Below is a small trained network, with its code and all its weights. Each question gives an input and a class and asks what happens when units are switched off, that is, made to give their printed mean instead of their output.

import numpy as np


def w(rows, s, z=0):
    codes = np.array(rows[::2]) - 128.0
    scale = np.full(codes.shape[1], s)
    scale[-1] = z or s
    return codes * scale


def f(y):
    return y / 2 * (1 + np.tanh(0.7978845608 * (y + 0.044715 * y**3)))


def log_softmax(a):
    a = a - a.max(-1, keepdims=True)
    return a - np.log(np.exp(a).sum(-1, keepdims=True))


def net(x, mask):
    res = np.array(x, float).reshape(1, 3) / 4 @ E
    y = f(res @ A[0][:, :-1].T + A[0][:, -1])
    res = res + np.where(mask, y, B[0][:, -1]) @ B[0][:, :-1]
    return log_softmax(res[-1] @ U[:, :-1].T + U[:, -1])


A, B = {}, {}
E = w([
[208,119,165,175,207,46],'x0',
[148,222,194,111,133,192],'x1',
[77,155,116,6,181,75],'x2',
],0.014)
A[0] = w([
[54,72,101,68,153,129,98],'n1',
[27,146,117,9,101,144,143],'n2',
[111,137,182,56,244,56,85],'n3',
[120,134,84,129,73,218,164],'n4',
[180,113,131,118,20,168,120],'n5',
[79,166,125,69,146,193,142],'n6',
[159,96,231,176,124,124,150],'n7',
[180,215,226,88,133,187,183],'n8',
[115,132,37,149,44,229,193],'n9',
[121,28,11,137,107,68,255],'n10',
[206,107,127,171,168,146,113],'n11',
[149,171,148,159,149,131,159],'n12',
[171,80,178,68,198,79,127],'n13',
[173,180,193,140,178,125,113],'n14',
[130,148,214,186,130,192,138],'n15',
[136,88,82,187,67,240,198],'n16',
[160,44,82,217,160,76,180],'n17',
[124,105,31,179,82,198,180],'n18',
[145,126,122,76,229,92,85],'n19',
[164,161,104,109,238,82,91],'n20',
[227,116,134,210,115,106,121],'n21',
[93,213,146,109,158,199,117],'n22',
[184,167,122,66,151,39,106],'n23',
[98,12,33,17,127,95,159],'n24',
],0.011,0.0093)
B[0] = w([
[111,138,155,115,79,95,182],'n1',
[140,167,116,62,85,46,224],'n2',
[165,127,129,116,99,202,197],'n3',
[172,120,137,64,125,171,191],'n4',
[160,138,176,144,107,137,168],'n5',
[181,147,106,62,112,81,180],'n6',
[90,134,177,171,208,104,178],'n7',
[177,217,165,120,180,138,204],'n8',
[141,119,108,99,98,198,219],'n9',
[103,3,92,155,60,116,254],'n10',
[72,140,81,160,181,102,170],'n11',
[121,138,167,131,170,137,155],'n12',
[117,99,157,141,118,205,180],'n13',
[107,186,131,134,149,144,164],'n14',
[93,185,166,145,166,155,180],'n15',
[193,105,141,154,138,190,221],'n16',
[127,56,95,160,188,124,224],'n17',
[111,71,128,148,94,171,200],'n18',
[153,118,114,140,104,159,173],'n19',
[154,110,132,132,130,190,173],'n20',
[74,114,130,167,214,56,198],'n21',
[166,180,101,44,194,84,175],'n22',
[197,93,117,147,103,178,174],'n23',
[88,111,115,118,51,126,237],'n24',
],0.011,0.021)
U = w([
[147,73,66,148,81,216,220],'0',
[165,170,212,101,127,224,189],'1',
[83,50,134,149,186,10,199],'2',
[50,230,155,192,184,94,6],'3',
[62,106,131,85,38,45,121],'4',
[168,186,90,66,133,48,11],'5',
],0.012,0.002)

Each question gives the input, the list of numbers given to net, and the class t.
The units are the neurons (one row each of A and B). Each row of codes is followed by its name. A weight is (code - 128) times the scale printed after its matrix; where a second scale follows, it is the last column's (A, B and U).
mask holds one flag per neuron, in row order. A switched-off neuron (its flag False) gives its mean, the last column of its row in B, instead of its output. The means were averaged over made-up inputs and are rounded, as every weight is.
A unit's drop is (log p(t) with every unit on - log p(t) with that unit switched off) / (log p(t) with every unit on - log p(t) with every unit switched off).
The circuit of an input: a set's keep is (log p(t) with only the set's units on - log p(t) with every unit switched off) / (log p(t) with every unit on - log p(t) with every unit switched off). Starting from the 12 units with the biggest drops (on a tie, the unit counted first), units are removed one at a time, each time the one whose removal leaves the highest keep (on an exact tie, the one counted first), for as long as the keep stays at least 0.8.
units of the circuit, in order: the units of the circuit, biggest drop first
top k neurons: the k neurons with the biggest drops, biggest first
drop of u: that unit's drop, to one decimal
input [-7,0,8], class 4: units of the circuit, in order : [n1]
input [7,1,1], class 1: top 2 neurons : [n10 n3]
input [-8,5,0], class 1: top 3 neurons : [n9 n16 n4]
input [0,-5,6], class 4: top 2 neurons : [n2 n16]
input [0,6,1], class 5: top 2 neurons : [n22 n16]
input [-1,0,8], class 4: top 2 neurons : [n2 n24]
input [5,1,-8], class 3: top 2 neurons : [n10 n15]
input [1,-4,0], class 2: top 2 neurons : [n9 n3]
input [2,2,0], class 3: drop of n16 : 0.1
input [6,0,-2], class 2: drop of n17 : 0.1
input [-4,-3,2], class 4: drop of n24 : 0.0
